Below is a small trained network, with its code and all its weights. Each question gives an input and a target symbol and asks what happens when units are switched off, that is, made to give their printed mean instead of their output.

import numpy as np


def w(rows, s, z=0):
    codes = np.array(rows[::2]) - 128.0
    scale = np.full(codes.shape[1], s)
    scale[-1] = z or s
    return codes * scale


def f(y):
    return y / 2 * (1 + np.tanh(0.7978845608 * (y + 0.044715 * y**3)))


def softmax(a):
    e = np.exp(a - a.max(-1, keepdims=True))
    return e / e.sum(-1, keepdims=True)


def log_softmax(a):
    a = a - a.max(-1, keepdims=True)
    return a - np.log(np.exp(a).sum(-1, keepdims=True))


def net(x, mask):
    ids = ['ΓΔΛΠΣΩαβεζημξ'.index(c) for c in x.split()]
    T = len(ids)
    res = E[ids] + P[:T]
    q, k, v = (res @ M[0].T for M in (Q, K, V))
    z = softmax(np.where(np.tri(T) > 0, q @ k.T / 4**0.5, -1e9)) @ v
    res = res + np.where(mask[0], z, O[0][:, -1]) @ O[0][:, :-1]
    y = f(res @ A[0][:, :-1].T + A[0][:, -1])
    res = res + np.where(mask[1:25], y, B[0][:, -1]) @ B[0][:, :-1]
    return log_softmax(res[-1] @ U[:, :-1].T + U[:, -1])


Q, K, V, O, A, B = {}, {}, {}, {}, {}, {}
E = w([
[123,133,135,68,154],'Γ',
[128,133,134,68,153],'Δ',
[159,120,131,41,163],'Λ',
[119,134,134,72,151],'Π',
[23,165,105,193,187],'Σ',
[193,167,113,51,109],'Ω',
[145,251,123,152,34],'α',
[113,139,130,69,165],'β',
[210,142,119,38,147],'ε',
[176,137,69,13,138],'ζ',
[33,124,144,48,197],'η',
[92,176,98,43,101],'μ',
[154,168,230,152,192],'ξ',
],0.012)
P = w([
[118,32,184,58,58],'0',
[106,84,161,71,100],'1',
[102,112,148,80,120],'2',
[107,135,137,87,144],'3',
[107,155,131,90,157],'4',
[109,173,125,92,172],'5',
[110,187,118,94,184],'6',
[107,198,116,91,198],'7',
[111,213,108,95,204],'8',
[110,221,110,88,219],'9',
[110,233,106,85,225],'10',
[104,242,110,84,234],'11',
[116,255,96,85,240],'12',
[113,253,103,78,252],'13',
],0.0091)
Q[0] = w([
[95,105,81,137,80],'head 0',
[154,7,156,186,59],'head 0',
[144,148,115,150,122],'head 0',
[158,72,158,81,63],'head 0',
],0.015)
K[0] = w([
[161,67,198,147,128],'head 0',
[133,5,115,137,63],'head 0',
[117,99,130,104,169],'head 0',
[103,90,139,192,94],'head 0',
],0.015)
V[0] = w([
[172,123,4,55,60],'head 0',
[128,49,76,89,191],'head 0',
[91,92,119,131,207],'head 0',
[16,182,62,119,120],'head 0',
],0.012)
O[0] = w([
[81,145,19,89,118,84],'head 0',
[206,59,52,142,199,123],'head 0',
[202,70,133,172,138,178],'head 0',
[108,87,119,143,10,254],'head 0',
],0.013,0.0075)
A[0] = w([
[196,58,23,162,130,77],'neuron 0',
[82,150,34,133,77,127],'neuron 1',
[166,138,83,119,164,199],'neuron 2',
[88,51,40,132,26,199],'neuron 3',
[190,56,117,173,179,30],'neuron 4',
[123,224,94,179,80,181],'neuron 5',
[190,201,57,193,228,151],'neuron 6',
[206,160,141,88,18,135],'neuron 7',
[169,18,149,67,130,180],'neuron 8',
[187,47,150,147,135,254],'neuron 9',
[53,89,154,2,209,91],'neuron 10',
[116,118,143,191,92,147],'neuron 11',
[148,97,151,36,69,184],'neuron 12',
[53,198,205,81,59,81],'neuron 13',
[33,91,116,87,111,139],'neuron 14',
[210,114,129,24,146,188],'neuron 15',
[39,173,149,99,93,111],'neuron 16',
[104,8,49,56,87,185],'neuron 17',
[188,127,124,60,116,238],'neuron 18',
[130,159,238,177,155,250],'neuron 19',
[219,93,187,150,125,227],'neuron 20',
[220,90,80,210,198,134],'neuron 21',
[117,134,148,141,230,83],'neuron 22',
[38,232,30,199,253,184],'neuron 23',
],0.0065,0.0055)
B[0] = w([
[234,66,93,81,101,152],'neuron 0',
[181,115,159,162,108,187],'neuron 1',
[100,112,148,151,80,156],'neuron 2',
[188,122,172,159,73,245],'neuron 3',
[194,49,161,148,253,135],'neuron 4',
[147,117,117,102,174,190],'neuron 5',
[76,55,56,21,40,147],'neuron 6',
[65,117,93,112,176,206],'neuron 7',
[118,203,92,158,140,203],'neuron 8',
[87,153,65,138,106,243],'neuron 9',
[200,198,76,135,193,156],'neuron 10',
[128,155,157,81,158,168],'neuron 11',
[114,116,146,159,151,211],'neuron 12',
[173,70,115,111,175,216],'neuron 13',
[200,154,178,138,137,173],'neuron 14',
[89,135,162,143,118,194],'neuron 15',
[190,118,138,93,156,190],'neuron 16',
[172,173,133,198,88,220],'neuron 17',
[68,99,167,151,125,206],'neuron 18',
[77,96,125,93,124,254],'neuron 19',
[75,122,69,126,114,246],'neuron 20',
[118,37,79,114,171,161],'neuron 21',
[143,161,3,125,115,135],'neuron 22',
[91,149,139,66,36,172],'neuron 23',
],0.007,0.0077)
U = w([
[138,151,111,143,156,108],'Γ',
[136,151,108,138,156,105],'Δ',
[138,107,82,103,151,105],'Λ',
[137,155,115,146,158,101],'Π',
[75,78,157,137,67,222],'Σ',
[89,255,118,128,94,98],'Ω',
[165,108,184,72,137,144],'α',
[144,134,114,141,152,119],'β',
[106,131,89,76,108,30],'ε',
[145,110,97,90,82,2],'ζ',
[179,68,127,160,170,130],'η',
[177,195,170,178,109,86],'μ',
[35,137,147,102,189,193],'ξ',
],0.0086,0.0049)

Each question gives the input, a string of symbols that net reads in full, and the target symbol t.
The units are the heads (4 rows each of Q, K, V and O) and the neurons (one row each of A and B). Each row of codes is followed by its name. A weight is (code - 128) times the scale printed after its matrix; where a second scale follows, it is the last column's (O, A, B and U).
mask holds one flag per unit, heads first, then neurons. A switched-off unit (its flag False) gives its mean, the last column of its rows in O or B, instead of its output. The means were averaged over made-up inputs and are rounded, as every weight is.
A unit's drop is (log p(t) with every unit on - log p(t) with that unit switched off) / (log p(t) with every unit on - log p(t) with every unit switched off).
The circuit of an input: a set's keep is (log p(t) with only the set's units on - log p(t) with every unit switched off) / (log p(t) with every unit on - log p(t) with every unit switched off). Starting from the 12 units with the biggest drops (on a tie, the unit counted first), units are removed one at a time, each time the one whose removal leaves the highest keep (on an exact tie, the one counted first), for as long as the keep stays at least 0.8.
units of the circuit, in order: the units of the circuit, biggest drop first
most important unit: the unit with the biggest drop
top k neurons: the k neurons with the biggest drops, biggest first
drop when u is switched off: that unit's drop, to one decimal
input Δ Λ Δ Σ Λ α ξ ζ, target ξ: units of the circuit, in order -> (head 0; neuron 3; neuron 17)
input Π Λ Λ, target Λ: units of the circuit, in order -> (head 0)
input α Π ξ Σ Σ ξ Σ, target ξ: units of the circuit, in order -> (head 0; neuron 19; neuron 3; neuron 17)
input μ β ξ α Ω ξ β, target ξ: units of the circuit, in order -> (head 0; neuron 3; neuron 17)
input α Ω Σ, target Ω: units of the circuit, in order -> (head 0; neuron 23)
input α β ξ Ω α Γ Σ Σ ξ Δ, target ξ: top 3 neurons -> (neuron 3; neuron 17; neuron 19)
input Σ μ α Γ ξ Σ Σ Δ, target Σ: units of the circuit, in order -> (head 0; neuron 20)
input ε Σ ξ Σ ε β Σ ε, target Σ: units of the circuit, in order -> (head 0; neuron 18; neuron 20)
input η Ω Λ β ζ ξ η Σ ξ Σ Λ Σ ξ, target Σ: units of the circuit, in order -> (head 0; neuron 19)
input Δ Γ Σ ξ β η Ω α Λ, target α: top 2 neurons -> (neuron 13; neuron 16)
input Ω ξ Λ Σ ξ α η Σ ξ μ, target ξ: top 2 neurons -> (neuron 3; neuron 17)
input α ξ ξ Σ ξ Γ η ξ β α Σ Δ ξ Γ, target ξ: top 3 neurons -> (neuron 3; neuron 19; neuron 17)
input Σ Ω Λ α Δ Σ Γ Π α Σ Γ, target α: top 4 neurons -> (neuron 13; neuron 16; neuron 9; neuron 20)
input β Σ α η α ε ξ Σ α β Σ Δ, target Σ: units of the circuit, in order -> (head 0)
input Γ Ω Σ μ Ω η Λ α μ Δ Σ ξ ξ, target ξ: top 2 neurons -> (neuron 19; neuron 3)
input ξ Δ α ε α Γ, target α: top 3 neurons -> (neuron 13; neuron 16; neuron 14)
input η Ω Δ Ω ζ μ Π, target μ: top 2 neurons -> (neuron 17; neuron 3)
input α μ μ ξ α Σ η Ω Λ α α Σ, target α: top 2 neurons -> (neuron 13; neuron 16)
input β Λ Δ Γ β Σ μ Σ Σ η η ξ ξ Δ, target ξ: top 2 neurons -> (neuron 19; neuron 3)
input Σ Σ μ α Σ Σ Λ Σ Π Λ ζ Σ, target ζ: most important unit -> head 0
input Σ ξ Ω μ Λ Σ ξ α α Λ ξ, target ξ: top 2 neurons -> (neuron 3; neuron 19)
input β Σ β Σ ξ α, target ξ: top 3 neurons -> (neuron 7; neuron 3; neuron 19)
input η Σ Σ α Σ α Ω Ω, target α: top 3 neurons -> (neuron 13; neuron 16; neuron 9)
input Λ Γ μ α ε α ξ Ω μ Σ Λ, target Σ: drop when head 0 is switched off -> 0.8
input μ Σ Π Λ Σ Ω Π Λ ξ Λ, target ξ: drop when head 0 is switched off -> 0.5
input α Σ α ξ Σ α Λ Λ, target α: drop when neuron 8 is switched off -> 0.1
input μ ζ ξ Σ β Σ α ξ μ α Λ Σ Σ Γ, target Σ: drop when head 0 is switched off -> 0.9
input Γ Π Σ Π Δ β Δ Ω η Ω ε Γ Σ, target Σ: top neuron -> (neuron 23)
input μ η Ω α Δ, target α: top 2 neurons -> (neuron 13; neuron 16)
